In the rows, 128 means zero.
Each row of numbers belongs to one of the things below and depends on some of the facts about them. Some rows are named. Which thing is each other row?

How the things are related:
brogo(bedrem, 702); brogo(bilil, 370); brogo(bivem, 134); brogo(bobi, 370); brogo(bodron, 370); brogo(bretol, 370); brogo(briga, 678); brogo(brofo, 605)
brogo(brubrifli, 134); brogo(brunak, 494); brogo(brunik, 702); brogo(brupal, 702); brogo(brutom, 494); brogo(brutrugem, 702); brogo(datul, 605); brogo(debres, 702)
brogo(dekik, 370); brogo(devas, 370); brogo(dibrik, 370); brogo(diflo, 370); brogo(divon, 494); brogo(dratrek, 702); brogo(dratrubru, 702); brogo(dregre, 370)
brogo(dremak, 605); brogo(drilin, 370); brogo(drimevam, 370); brogo(drobos, 370); brogo(droflar, 678); brogo(droflen, 494); brogo(fefli, 605); brogo(feva, 678)
brogo(fiskar, 678); brogo(flafan, 370); brogo(flamis, 134); brogo(flaner, 370); brogo(flaplar, 494); brogo(flaru, 494); brogo(flesti, 678); brogo(flevur, 370)
brogo(flidre, 494); brogo(flikal, 134); brogo(flobe, 494); brogo(flobrum, 370); brogo(flopok, 702); brogo(fogesku, 678); brogo(fopur, 370); brogo(fostu, 678)
brogo(fosubru, 702); brogo(fubrom, 134); brogo(gazigrek, 370); brogo(geplo, 494); brogo(gito, 370); brogo(gomok, 370); brogo(grabadem, 494); brogo(graflin, 494)
brogo(gretror, 494); brogo(grobar, 370); brogo(gubusko, 702); brogo(gudrik, 494); brogo(gurim, 494); brogo(kefluk, 370); brogo(keklor, 494); brogo(kibrun, 370)
brogo(kisi, 605); brogo(kitam, 370); brogo(kitonos, 494); brogo(klaskin, 370); brogo(kleki, 134); brogo(klerel, 370); brogo(kligren, 370); brogo(kloklanin, 370)
brogo(klona, 370); brogo(klopil, 678); brogo(klozas, 702); brogo(klubrodror, 678); brogo(kubran, 370); brogo(kuflegrak, 370); brogo(laza, 702); brogo(lesto, 370)
brogo(loflo, 494); brogo(loti, 678); brogo(lubisir, 370); brogo(lubo, 370); brogo(lufum, 605); brogo(mabar, 370); brogo(magru, 605); brogo(mamum, 702)
brogo(maziklem, 370); brogo(mebren, 370); brogo(medran, 370); brogo(megregok, 702); brogo(mesto, 370); brogo(miba, 370); brogo(mogenes, 370); brogo(mozinor, 370)
brogo(muklastar, 605); brogo(muti, 605); brogo(nabok, 494); brogo(naplam, 605); brogo(nastik, 678); brogo(nidrik, 134); brogo(nistam, 370); brogo(noni, 370)
brogo(nozotrum, 494); brogo(nustam, 370); brogo(pastak, 370); brogo(peler, 702); brogo(pilo, 370); brogo(pipluk, 370); brogo(pleko, 494); brogo(plelil, 370)
brogo(plitaflu, 370); brogo(plizul, 702); brogo(plofi, 370); brogo(plorim, 494); brogo(pluflok, 370); brogo(popefe, 702); brogo(popo, 370); brogo(posan, 134)
brogo(poto, 494); brogo(pugrun, 370); brogo(puguk, 370); brogo(rener, 678); brogo(restar, 605); brogo(retroru, 370); brogo(rifuzon, 494); brogo(ruki, 370)
brogo(sagruk, 370); brogo(sedrir, 370); brogo(semus, 370); brogo(setom, 134); brogo(skabol, 494); brogo(skekla, 494); brogo(skezefek, 605); brogo(skodasu, 370)
brogo(skoska, 678); brogo(skulu, 370); brogo(soskur, 134); brogo(sostir, 702); brogo(stebrar, 134); brogo(stemen, 370); brogo(stiflo, 494); brogo(stigul, 494)
brogo(stobe, 370); brogo(stomem, 605); brogo(stosuflis, 494); brogo(suflo, 678); brogo(tadrim, 494); brogo(tamadun, 678); brogo(tasar, 494); brogo(tasu, 370)
brogo(tatros, 370); brogo(tazu, 134); brogo(teflun, 370); brogo(trale, 605); brogo(trepla, 494); brogo(tretrar, 702); brogo(trimun, 678); brogo(tritovun, 678)
brogo(trogom, 494); brogo(troplem, 370); brogo(truflas, 678); brogo(tudidra, 370); brogo(tunatuk, 494); brogo(vadavu, 370); brogo(vakudo, 370); brogo(vasa, 370)
brogo(veligren, 494); brogo(vetom, 605); brogo(vidras, 494); brogo(virin, 370); brogo(vizus, 370); brogo(vonum, 678); brogo(votri, 134); brogo(vudum, 370)
brogo(vupin, 134); brogo(zastin, 370); brogo(zeskur, 494); brogo(zezam, 494); brogo(zikla, 370); brogo(ziklirul, 370); brogo(zile, 370); brogo(zome, 494)
brogo(zoskem, 678); brogo(zubozes, 494); brogo(zustas, 678); lere(bivem, stomem); lere(bivem, soskur); lere(briga, loti); lere(briga, lesto); lere(brofo, plofi)
lere(brofo, lesto); lere(brofo, gurim); lere(brunik, teflun); lere(brupal, gomok); lere(brutrugem, briga); lere(debres, brunik); lere(dratrubru, loti); lere(dregre, loti)
lere(drimevam, naplam); lere(droflar, loti); lere(droflen, megregok); lere(flesti, megregok); lere(flopok, loti); lere(fostu, lesto); lere(gazigrek, droflen); lere(gomok, loti)
lere(gomok, soskur); lere(gomok, mabar); lere(gubusko, virin); lere(gurim, loti); lere(kefluk, gurim); lere(kisi, lesto); lere(kisi, flamis); lere(kisi, tritovun)
lere(kleki, megregok); lere(klona, loti); lere(klona, zile); lere(klopil, feva); lere(klopil, zile); lere(kuflegrak, dratrubru); lere(lesto, megregok); lere(lesto, zile)
lere(lubisir, loti); lere(magru, stomem); lere(megregok, loti); lere(mozinor, tamadun); lere(naplam, soskur); lere(nidrik, loti); lere(noni, loti); lere(nozotrum, zile)
lere(nozotrum, dratrubru); lere(nozotrum, droflen); lere(nustam, zile); lere(nustam, mabar); lere(plofi, soskur); lere(popefe, dratrubru); lere(popefe, tamadun); lere(restar, zile)
lere(restar, gomok); lere(retroru, zile); lere(retroru, sedrir); lere(ruki, kleki); lere(ruki, lesto); lere(sagruk, loti); lere(sedrir, loti); lere(setom, lesto)
lere(setom, semus); lere(sostir, dratrubru); lere(stobe, loti); lere(stomem, megregok); lere(stomem, zile); lere(tamadun, mabar); lere(tasar, loti); lere(tazu, lesto)
lere(teflun, loti); lere(tretrar, fogesku); lere(trimun, loti); lere(trimun, megregok); lere(vakudo, fogesku); lere(vakudo, soskur); lere(virin, bretol); lere(virin, gurim)
lere(zezam, muti); lere(zezam, plofi); lere(zile, loti); lere(zustas, dratrubru); greskol(bretol, drimevam); greskol(bretol, stosuflis); greskol(bretol, vudum); greskol(bretol, loti)
greskol(bretol, lufum); greskol(bretol, trimun); greskol(bretol, drilin); greskol(brubrifli, feva); greskol(brubrifli, keklor); greskol(brubrifli, klona); greskol(brunik, bodron); greskol(brunik, tretrar)
greskol(brupal, vizus); greskol(brupal, ziklirul); greskol(brutom, pugrun); greskol(brutom, tatros); greskol(brutom, droflen); greskol(devas, diflo); greskol(devas, votri); greskol(devas, peler)
greskol(devas, semus); greskol(dremak, teflun); greskol(dremak, bedrem); greskol(dremak, tretrar); greskol(drobos, bodron); greskol(drobos, nustam); greskol(drobos, drilin); greskol(droflar, zeskur)
greskol(droflar, sagruk); greskol(flesti, miba); greskol(flesti, plorim); greskol(flevur, pastak); greskol(flikal, fefli); greskol(flikal, fogesku); greskol(fopur, feva); greskol(geplo, tunatuk)
greskol(gito, pugrun); greskol(gito, skoska); greskol(gito, kuflegrak); greskol(gito, puguk); greskol(graflin, zoskem); greskol(graflin, brunak); greskol(gubusko, muti); greskol(gubusko, teflun)
greskol(gubusko, votri); greskol(gubusko, skekla); greskol(gubusko, vetom); greskol(kibrun, lufum); greskol(kibrun, flamis); greskol(kibrun, dratrek); greskol(kibrun, brunak); greskol(kibrun, puguk)
greskol(kleki, drimevam); greskol(kleki, flopok); greskol(kleki, bobi); greskol(kligren, ruki); greskol(kligren, vudum); greskol(kligren, briga); greskol(kligren, zile); greskol(klopil, bodron)
greskol(klopil, zeskur); greskol(klopil, mesto); greskol(klopil, flobrum); greskol(klubrodror, laza); greskol(klubrodror, grabadem); greskol(kubran, vonum); greskol(kubran, pastak); greskol(kubran, zezam)
greskol(kubran, fogesku); greskol(kubran, briga); greskol(lubo, kitonos); greskol(magru, miba); greskol(magru, flobe); greskol(mamum, popo); greskol(mamum, laza); greskol(mamum, flobrum)
greskol(maziklem, pugrun); greskol(maziklem, grobar); greskol(maziklem, tunatuk); greskol(maziklem, brunak); greskol(mebren, loti); greskol(mebren, bivem); greskol(megregok, noni); greskol(megregok, drilin)
greskol(mogenes, flaner); greskol(mogenes, flobe); greskol(mogenes, tudidra); greskol(mozinor, nistam); greskol(muklastar, skoska); greskol(muklastar, dekik); greskol(muklastar, gurim); greskol(nabok, trepla)
greskol(nabok, dekik); greskol(nabok, vizus); greskol(nabok, flaru); greskol(nabok, flaplar); greskol(nastik, ruki); greskol(nastik, troplem); greskol(nastik, bivem); greskol(nastik, sagruk)
greskol(nastik, sostir); greskol(nidrik, klerel); greskol(nidrik, flidre); greskol(nidrik, tasu); greskol(nidrik, datul); greskol(nozotrum, tasu); greskol(pilo, grobar); greskol(pilo, laza)
greskol(pilo, dibrik); greskol(pilo, retroru); greskol(pilo, gurim); greskol(pipluk, kuflegrak); greskol(plelil, vudum); greskol(plelil, bedrem); greskol(plelil, plizul); greskol(plelil, zile)
greskol(plelil, dibrik); greskol(plelil, stemen); greskol(pluflok, lubisir); greskol(pluflok, lufum); greskol(popefe, kloklanin); greskol(popefe, vonum); greskol(popefe, klaskin); greskol(popefe, vidras)
greskol(popefe, plorim); greskol(posan, laza); greskol(poto, fosubru); greskol(poto, stosuflis); greskol(poto, pugrun); greskol(poto, flafan); greskol(poto, peler); greskol(rener, drimevam)
greskol(rener, klerel); greskol(rener, vudum); greskol(restar, bedrem); greskol(sedrir, flopok); greskol(sedrir, tunatuk); greskol(skodasu, bivem); greskol(skodasu, stiflo); greskol(skulu, ruki)
greskol(skulu, pastak); greskol(skulu, vidras); greskol(skulu, puguk); greskol(skulu, klona); greskol(soskur, kloklanin); greskol(soskur, plofi); greskol(soskur, klaskin); greskol(soskur, flobe)
greskol(soskur, gomok); greskol(stebrar, lubisir); greskol(stebrar, flaner); greskol(stebrar, kuflegrak); greskol(stebrar, plitaflu); greskol(stigul, vudum); greskol(stigul, dekik); greskol(stigul, kisi)
greskol(stobe, bedrem); greskol(stobe, kitam); greskol(stobe, nistam); greskol(stobe, drilin); greskol(stobe, flobrum); greskol(suflo, brofo); greskol(tamadun, teflun); greskol(tamadun, noni)
greskol(tamadun, loti); greskol(tamadun, flidre); greskol(tamadun, bivem); greskol(trale, tasar); greskol(tritovun, peler); greskol(tritovun, keklor); greskol(truflas, fiskar); greskol(truflas, lufum)
greskol(truflas, flamis); greskol(vadavu, zome); greskol(vadavu, flidre); greskol(vadavu, flobe); greskol(vadavu, retroru); greskol(vakudo, skabol); greskol(vakudo, dratrek); greskol(vasa, kitam)
greskol(vasa, kefluk); greskol(vasa, datul); greskol(vasa, flaplar); greskol(virin, fiskar); greskol(virin, flafan); greskol(virin, tunatuk); greskol(vupin, fosubru); greskol(vupin, bilil)
greskol(vupin, gretror); greskol(zastin, trimun); greskol(zastin, klona); greskol(zikla, skezefek); greskol(zikla, tasu); greskol(zubozes, trogom); greskol(zubozes, kitonos); greskol(zubozes, brutrugem)
greskol(zubozes, dratrubru); greskol(zustas, vonum); greskol(zustas, vetom); greskol(zustas, semus)

Known rows:
devas: [124 111 130 106 137 140 132 145 135 146 124 131 133 113 109 119 121 113
 123 132 143 120 129 116 138 142 130]
rener: [130 128 129 120 127 137 132 146 136 139 131 123 125 129 115 122 130 104
 124 128 127 120 132 132 137 136 132]
truflas: [126 129 129 121 124 133 135 139 134 138 126 125 129 126 117 120 125 104
 126 127 130 123 135 128 139 144 124]
pipluk: [124 110 130 107 138 138 132 143 134 144 120 129 134 113 107 117 122 112
 125 132 143 118 130 114 135 147 127]
tamadun: [121 121 125 108 135 130 129 143 124 156 151 145 128 131 115 129 133 116
 130 114 103 139 121 133 156 120 143]
zustas: [123 122 132 125 139 117 128 127 124 163 154 167 145 130  96  90 117 135
 156  75  88 141 128 121 137 123 146]
plelil: [136 116 128 109 138 148 125 158 133 143 128 126 126 115 106 112 131 108
 116 129 143 122 133 123 128 138 136]
miba: [126 110 132 113 141 136 124 143 129 128 120 129 132 112 123 128 109 136
 116 135 139 131 109 114 129 135 126]
brunak: [139 159 119 156 127  88 129 103 111 123 131 111 114 138 147 136 149 146
 139 139 132 122 137 145 132 124 119]
kitam: [132 114 131 115 141 141 120 149 126 127 122 128 129 111 123 124 113 132
 112 133 141 136 112 117 123 135 127]
dratrek: [123 157 122 168 103 143 136 103 151  95 115 139 116 158 133 150 137 114
 127 123  95 138 127 132 132 118 108]
puguk: [129 113 133 115 141 137 122 145 125 125 118 125 131 111 120 120 112 132
 116 130 139 129 112 113 125 141 121]
mesto: [131 114 130 115 141 140 121 148 127 127 121 128 130 110 124 123 113 134
 112 133 141 135 112 115 124 135 126]
gomok: [127 114 138 105 143 138 118 147 124 122 128 135 128 106 120 129 117 138
 126 132 130 140 113 115 126 143 125]
dregre: [125 118 142 126 144 133 124 145 126 139 139 151 146 110 113  87 102 160
 136  91 122 142 110 111 124 119 145]
flaru: [143 157 119 154 129  88 126 105 114 124 133 112 115 142 144 140 149 148
 139 143 130 119 132 146 129 119 123]
kisi: [124 107  88 136 127 128 106 101  83 117 133 137 134 177 141 143 124  94
  80 113  92 124 128 131 143  98  85]
kloklanin: [128 111 132 113 141 137 123 145 129 127 120 129 133 111 122 125 110 136
 115 135 140 131 110 114 126 136 124]
nustam: [128 114 137 115 149 132 114 144 114 138 142 154 137 108 110 100 113 152
 134  94 111 152 112 112 125 128 138]
bivem: [107  96 155  91 123 135 122 132 105 119 151 135 131 112 145 132 150 156
 153 113 106 151 129 123 104 122 158]
pastak: [130 110 134 116 143 136 123 143 127 125 117 126 133 113 117 122 112 132
 116 133 137 126 110 113 123 140 122]

Name these rows:
No name comes twice in this set of rows, the named rows included.
[139 126 115 115 126 134 125 130 147 145 131 150 131 127 120 132 110 110
 128 140 139 127 150 128 127 134 130]  klubrodror
[135 122 135 120 140 144 125 156 135 158 150 153 141 115  98  78 120 135
 137  88 127 135 136 122 127 116 160]  stobe
[136 157 108 163 104 145 125  94 161 101 120 162 118 157 137 158 122 118
 128 136 106 146 146 132 119 113 112]  laza
[127 109 131 119 152 125 115 138 109 147 143 160 143 114 106  93 110 152
 130  84 105 154 108 109 130 121 136]  gazigrek
[127 113 142 147 124 122 151 129 162 163  97 103 147  96 111 107  93 141
 127  96 150 163  94 123  77 122 178]  kefluk
[137 115 128 114 141 143 117 149 128 128 123 132 129 111 122 124 111 133
 111 135 143 137 118 117 120 132 127]  flobrum
[125 118 142 127 143 133 125 143 126 138 137 149 146 111 110  85 102 158
 138  89 122 140 110 111 124 122 142]  lubisir
[112 124 134 144 104 129 130  99 130 115 128 120 141 143 137 138 117 119
 139  99 100 149 129 145  94 114 144]  brofo
[124 153 117 174 112 134 132  97 140 115 131 164 127 163 123 126 129 129
 134  86  73 150 122 126 136  98 118]  brutrugem
[129 113 132 108 139 143 128 153 134 144 124 124 129 116 105 114 130 110
 119 129 141 117 127 119 132 142 133]  kligren
[134 105 113 115 148 133 116 143 111 136 118 130 129 121 122 126 113 121
  89 132 136 132 107 110 138 128 109]  lesto
[128 126 128 118 126 134 134 138 139 141 129 129 129 128 118 128 121 107
 127 132 129 122 134 129 138 139 129]  suflo
[135 126 120 119 135 130 122 137 125 153 149 157 134 132 107 104 121 119
 132 102 108 133 138 127 140 123 135]  klopil
[113 147 126 159 112 129 138  89 147 135 145 179 131 162 100 118 143 120
 166  73  56 145 139 127 143 110 132]  popefe

The same things again, as new rows of numbers:
Some rows with their names:
bilil: [113 125 106 138 112 142 112 153 144 128 136 117 128 102 146 151 127 145
 132 103 140 117 123 116 140 125 122 135 126 138 137 135 124 116 135]
brofo: [138 135 169 128 169 110 138 115  96 102 149 145  97 130 134 125 144  98
  87 158 132 136 120 158  94 160 146 110 105 134  92 175 120 143 100]
peler: [117 125 110 139 109 139 130 146 162 140 137 122 114 128 131 160 129 140
 121 123 118 147 141 144 111 116 137 141 138 133 135 133 123 128 123]
devas: [105 126 112 122 104 130 130 138 112 141 121 110 150 150 133 124 127 148
 147 107 131 117 125 108 156 122 140 139 131 158 156 107 116 112 131]
nastik: [130 139 128 102 132  80 133 125 129 157 103 143 140 154 104 118 130 126
 165 152 135 112 149 142 133 133 126 151 155 118 153 108 115 138 121]
bivem: [123 157 145 113 215 106 152 104  99 125 101 184 101 102 119 102 143  87
 152 117 128 128 149 133  73 155  90 139 167 110  55 126 159 166 175]
kibrun: [ 93 124 109 126  89 132 132 128 118 148 119  94 148 154 132 113 133 151
 143 111 116 127 125  99 152 114 137 126 116 160 157 119 107 112 135]
lubisir: [192 148 152 159 139 184 119 115 115 102 162  92 135 120 133  97 124  74
  85 103 107 132 121  95 171  97 105 106 132 110 114 157 162 116 168]
klopil: [141 140 159 109 143 100 146  90 104  78 117 145 141 158 109  75 154 116
 131 157 136 123 109 144 101 141 141 113 125 108 118 104 127 135 125]
bodron: [115 122 106 132 110 143 116 150 153 116 128 120 130 104 151 142 128 145
 133 101 148 110 127 120 143 127 122 132 126 124 123 127 118  99 130]
zoskem: [123 125 119 121 116 102 111 134 162 128 114 141 116 109 114 142 134 132
 138 160 129 127 138 131 114 131 105 143 128 107 141 140 130 155 121]
graflin: [114 114 129 111 111 109 132 116 122 163 112 123 134 150 111 126 111 149
 145 152 111 135 141 133 129 127 140 121 116 136 142 105 114 139 107]
stigul: [127 111 119  93 109 111 139 105 135 161 110 130 138 159 119 114 119 146
 144 143 115 137 141 140 134 135 129 133 113 121 135 106 101 112 102]
skezefek: [132 114 140 120 128 103 115 146 132 147 130 142  98 118 133 166 115 116
 118 162 134 132 164 155 124 150 130 135 125 131 128 164 113 141  81]
nistam: [114 122 107 134 109 142 115 149 150 120 128 117 130 105 147 146 127 146
 135 101 144 111 126 118 140 126 124 131 122 125 125 127 118 102 129]
tudidra: [115 127 106 139 116 140 113 155 140 127 136 119 132 108 145 158 125 141
 133 102 141 117 121 115 140 126 122 138 129 143 138 133 127 119 136]
mogenes: [112 130 111 130 116 130 131 146 100 144 128 121 155 153 129 137 120 144
 150 108 136 113 125 109 158 127 142 149 141 171 164 102 126 125 131]
flaner: [113 128 102 140 117 143 114 154 139 130 137 119 131 110 143 157 128 141
 131 105 138 119 119 112 143 125 120 141 128 146 143 134 128 122 134]
plelil: [111 123 111 110  92 132 135 128 135 129 111 108 149 148 144 104 137 151
 149  99 139 114 134 117 158 124 137 133 121 126 132 101  93  76 123]
vasa: [110 128 116 121 109 128 130 143 118 140 119 113 149 144 134 124 124 149
 153 106 139 109 131 115 155 124 142 135 136 148 148 102 114 106 130]
droflar: [207 153 177 127 146 129 128  91 103 112 127 116 144 164  90  63 126  67
 115 159 102 123 147 119 161 107 114 114 152  88 126 118 159 142 149]

Name these rows:
No name comes twice in this set of rows, the named rows included.
[213 134 172 147 155 166 121 101 113 113 158 122 126 130 107 100 105  73
  78 146  95 139 131 127 155 108 112 104 124  84  94 146 171 144 140]  gurim
[127 113 149 106 110  93 133 131 108 153 118 135 118 163 124 132 114 127
 134 168 123 133 172 149 138 147 150 132 125 144 139 132 101 129  78]  trale
[115 111 122 124 121 118 113 126 149 152 121 126 117 108 123 152 111 143
 128 151 114 138 135 136 116 126 120 118 112 120 130 137 126 148 112]  brunak
[215 138 153 127 136 133  98 122 165 148 124 117 129 113 105 119 106  67
 127 155 114 116 181 125 175  98  84 127 173  62 142 144 155 133 144]  loti
[112 125 118 115 101 129 133 135 130 133 112 111 149 145 141 107 129 152
 153 100 144 104 137 121 159 125 143 130 129 131 133  96 101  83 124]  drobos
[122  89 154 123  81 117 145 137 116  91  83 186 145 139  98 106 110 166
 167 174 131 139 141 121 119 139 130 145 145 107 135  59 184 160 103]  posan
[135 109 151  91 109  91 138 124 126 146 105 134 118 159 135 114 122 128
 142 159 133 122 179 161 140 150 151 126 127 115 119 122  83  96  70]  dremak
[132 118 121 117 141 116 116 134 149 156 127 143 117 110 127 160 110 134
 134 142 131 127 137 146 119 135 120 135 125 112 127 130 122 137 112]  stiflo
[114 127 123 125 115  98 109 130 160 134 111 130 114 106 112 138 133 134
 138 161 123 125 141 128 111 123 110 131 127 105 138 143 129 157 123]  fiskar
[137 120 117 120 142 118 118 139 132 156 136 153 120 123 118 174 105 129
 133 143 129 134 131 140 124 142 119 150 132 137 141 125 139 158 114]  flobe
[ 97 125 108 148 109 142 112 146 140 131 128 102 126 104 142 148 127 150
 129 109 126 124 123 106 136 114 125 121 121 146 141 140 127 127 141]  pugrun
[116 123 110 125 114 138 117 146 156 125 122 113 131 105 153 136 134 145
 137  94 149 110 128 123 142 126 122 131 126 115 121 129 110  86 130]  drilin
[219 138 183 110 149 173 150  57 114  76 148  91 147 164 137  93 129  51
 119 119 121 163 160 145 123 103 143  55 193 116 149 101 125  83 168]  megregok
[101 126 112 147 114 139 109 152 142 132 127 107 128  99 142 150 124 150
 134 107 136 115 122 112 138 116 126 118 124 140 136 136 124 123 140]  flafan

